Here is a tiny trained network, its code and every weight. The questions are about switching its units off for an input and a target symbol, where a switched-off unit gives its printed mean instead of its output.

import numpy as np


def w(rows, s, z=0):
    codes = np.array(rows[::2]) - 128.0
    scale = np.full(codes.shape[1], s)
    scale[-1] = z or s
    return codes * scale


def f(y):
    return np.maximum(y, 0)


def softmax(a):
    e = np.exp(a - a.max(-1, keepdims=True))
    return e / e.sum(-1, keepdims=True)


def log_softmax(a):
    a = a - a.max(-1, keepdims=True)
    return a - np.log(np.exp(a).sum(-1, keepdims=True))


def net(x, mask):
    ids = ['αβδεζηθλξπστφψω'.index(c) for c in x.split()]
    T = len(ids)
    res = E[ids] + P[:T]
    u = 0
    for l in range(2):
        q, k, v = (res @ M[l].T for M in (Q, K, V))
        z = softmax(np.where(np.tri(T) > 0, q @ k.T / 3**0.5, -1e9)) @ v
        res = res + np.where(mask[u], z, O[l][:, -1]) @ O[l][:, :-1]
        u += 1
        y = f(res @ A[l][:, :-1].T + A[l][:, -1])
        res = res + np.where(mask[u : u + 4], y, B[l][:, -1]) @ B[l][:, :-1]
        u += 4
    return log_softmax(res[-1] @ U[:, :-1].T + U[:, -1])


Q, K, V, O, A, B = {}, {}, {}, {}, {}, {}
E = w([
[53,152,125,89],'α',
[116,105,140,164],'β',
[39,130,148,105],'δ',
[76,66,231,65],'ε',
[10,86,143,74],'ζ',
[64,118,173,157],'η',
[113,117,146,154],'θ',
[236,201,134,42],'λ',
[109,125,140,125],'ξ',
[95,152,69,85],'π',
[159,121,249,191],'σ',
[104,121,156,147],'τ',
[181,87,199,141],'φ',
[218,20,76,39],'ψ',
[104,153,58,91],'ω',
],0.018)
P = w([
[41,62,56,128],'0',
[61,62,107,78],'1',
[73,73,146,39],'2',
[91,68,164,26],'3',
[98,70,186,6],'4',
[119,71,202,11],'5',
[110,54,217,3],'6',
[109,46,239,26],'7',
],0.0063)
Q[0] = w([
[165,178,120,118],'0.h1',
[102,90,201,40],'0.h1',
[6,106,150,62],'0.h1',
],0.017)
K[0] = w([
[43,85,140,143],'0.h1',
[188,232,252,2],'0.h1',
[196,65,191,78],'0.h1',
],0.0086)
V[0] = w([
[73,134,219,144],'0.h1',
[88,155,158,71],'0.h1',
[90,255,51,162],'0.h1',
],0.0099)
O[0] = w([
[4,93,154,255,164],'0.h1',
[101,90,92,98,158],'0.h1',
[60,239,136,84,3],'0.h1',
],0.0074,0.016)
A[0] = w([
[63,145,95,22,195],'0.n1',
[124,125,255,124,145],'0.n2',
[174,129,28,130,254],'0.n3',
[20,121,154,154,94],'0.n4',
],0.0098,0.0037)
B[0] = w([
[254,153,201,137,182],'0.n1',
[130,152,140,186,255],'0.n2',
[84,165,203,147,179],'0.n3',
[125,186,176,94,254],'0.n4',
],0.013,0.0085)
Q[1] = w([
[77,58,182,158],'1.h1',
[54,154,96,87],'1.h1',
[68,142,228,255],'1.h1',
],0.0091)
K[1] = w([
[89,74,135,119],'1.h1',
[91,180,110,166],'1.h1',
[172,23,245,213],'1.h1',
],0.012)
V[1] = w([
[72,31,99,1],'1.h1',
[30,196,126,104],'1.h1',
[93,140,85,16],'1.h1',
],0.0092)
O[1] = w([
[176,53,188,84,71],'1.h1',
[59,128,92,249,45],'1.h1',
[166,119,252,205,6],'1.h1',
],0.011,0.022)
A[1] = w([
[55,17,156,124,77],'1.n1',
[81,230,85,125,168],'1.n2',
[214,155,186,67,34],'1.n3',
[185,255,144,38,1],'1.n4',
],0.0059,0.0078)
B[1] = w([
[100,158,87,156,161],'1.n1',
[233,129,222,200,248],'1.n2',
[2,156,120,207,223],'1.n3',
[155,43,72,164,228],'1.n4',
],0.009,0.013)
U = w([
[107,109,131,152,130],'α',
[117,94,117,162,123],'β',
[137,106,117,144,31],'δ',
[2,86,68,148,100],'ε',
[182,98,129,157,5],'ζ',
[117,99,118,158,123],'η',
[120,191,179,96,150],'θ',
[138,47,188,122,167],'λ',
[166,97,117,155,15],'ξ',
[173,130,151,132,245],'π',
[100,196,191,61,164],'σ',
[107,192,71,136,73],'τ',
[88,107,127,177,127],'φ',
[126,126,136,128,194],'ψ',
[150,167,108,47,223],'ω',
],0.0065,0.0024)

Each question gives the input, a string of symbols that net reads in full, and the target symbol t.
The units are the heads (3 rows each of Q, K, V and O) and the neurons (one row each of A and B). Each row of codes is followed by its name. A weight is (code - 128) times the scale printed after its matrix; where a second scale follows, it is the last column's (O, A, B and U).
mask holds one flag per unit, layer by layer, with each layer's heads first. A switched-off unit (its flag False) gives its mean, the last column of its rows in O or B, instead of its output. The means were averaged over made-up inputs and are rounded, as every weight is.
A unit's drop is (log p(t) with every unit on - log p(t) with that unit switched off) / (log p(t) with every unit on - log p(t) with every unit switched off).
The circuit of an input: a set's keep is (log p(t) with only the set's units on - log p(t) with every unit switched off) / (log p(t) with every unit on - log p(t) with every unit switched off). Starting from all 10 units, units are removed one at a time, each time the one whose removal leaves the highest keep (on an exact tie, the one counted first), for as long as the keep stays at least 0.8.
units of the circuit, in order: the units of the circuit, biggest drop first
most important unit: the unit with the biggest drop
top k neurons: the k neurons with the biggest drops, biggest first
k most important neurons of layer l: the k neurons of layer l with the biggest drops, biggest first
input δ η φ φ φ θ ζ η, target ω: units of the circuit, in order -> 1.h1; 0.h1; 0.n4
input η ξ η ω τ β ε ζ, target ε: units of the circuit, in order -> 0.h1; 1.n2
input η τ δ ε η φ ε β, target ε: top 3 neurons -> 0.n1; 0.n2; 1.n2
input ξ ψ ξ θ τ η φ ω, target ω: units of the circuit, in order -> 1.h1; 0.h1
input φ δ π σ τ δ η α, target τ: units of the circuit, in order -> 1.h1; 0.n2
input ε ζ τ, target ε: units of the circuit, in order -> 0.h1; 1.n2
input φ η σ ψ ζ, target λ: units of the circuit, in order -> 0.h1; 1.h1
input ζ φ ω ε π τ τ ξ, target ε: top 2 neurons -> 0.n2; 1.n2
input ε θ ξ φ ζ α, target ω: most important unit -> 0.n4
input ε φ τ ξ, target ω: units of the circuit, in order -> 0.n4; 1.h1; 0.h1
input σ ξ β, target τ: units of the circuit, in order -> 1.h1; 0.h1; 1.n2
input β η ξ η ε, target ε: top 4 neurons -> 0.n2; 1.n2; 0.n1; 1.n1
input θ τ ε σ σ τ η δ, target τ: top 2 neurons -> 0.n2; 1.n2
input δ η η ε ω, target ε: units of the circuit, in order -> 0.h1; 0.n1
input δ ε η δ, target ε: top 2 neurons -> 0.n1; 1.n2
input ω ζ ε ω β β β, target ε: most important unit -> 0.h1
input η ψ τ, target λ: units of the circuit, in order -> 1.h1; 0.h1
input φ φ θ β, target ω: units of the circuit, in order -> 1.h1; 1.n3; 0.h1
input δ δ ε ε φ η ε α, target ε: top 4 neurons -> 0.n1; 0.n2; 1.n2; 1.n1
input η φ τ τ σ, target τ: most important unit -> 1.h1
input σ δ ζ σ ζ, target τ: units of the circuit, in order -> 1.h1; 0.n2; 1.n2
input η φ σ θ, target τ: top 2 neurons -> 0.n2; 1.n2
input η ω τ φ ξ, target ω: units of the circuit, in order -> 1.h1; 1.n3; 0.n2
input φ σ η τ δ φ τ δ, target ω: units of the circuit, in order -> 1.h1; 0.n4; 1.n3
input β φ δ φ φ φ, target ω: 2 most important neurons of layer 1 -> 1.n2; 1.n3
input δ σ φ ε σ ζ ξ, target τ: top 2 neurons -> 0.n4; 0.n2
input π ε η α, target ε: top 2 neurons -> 0.n1; 1.n2
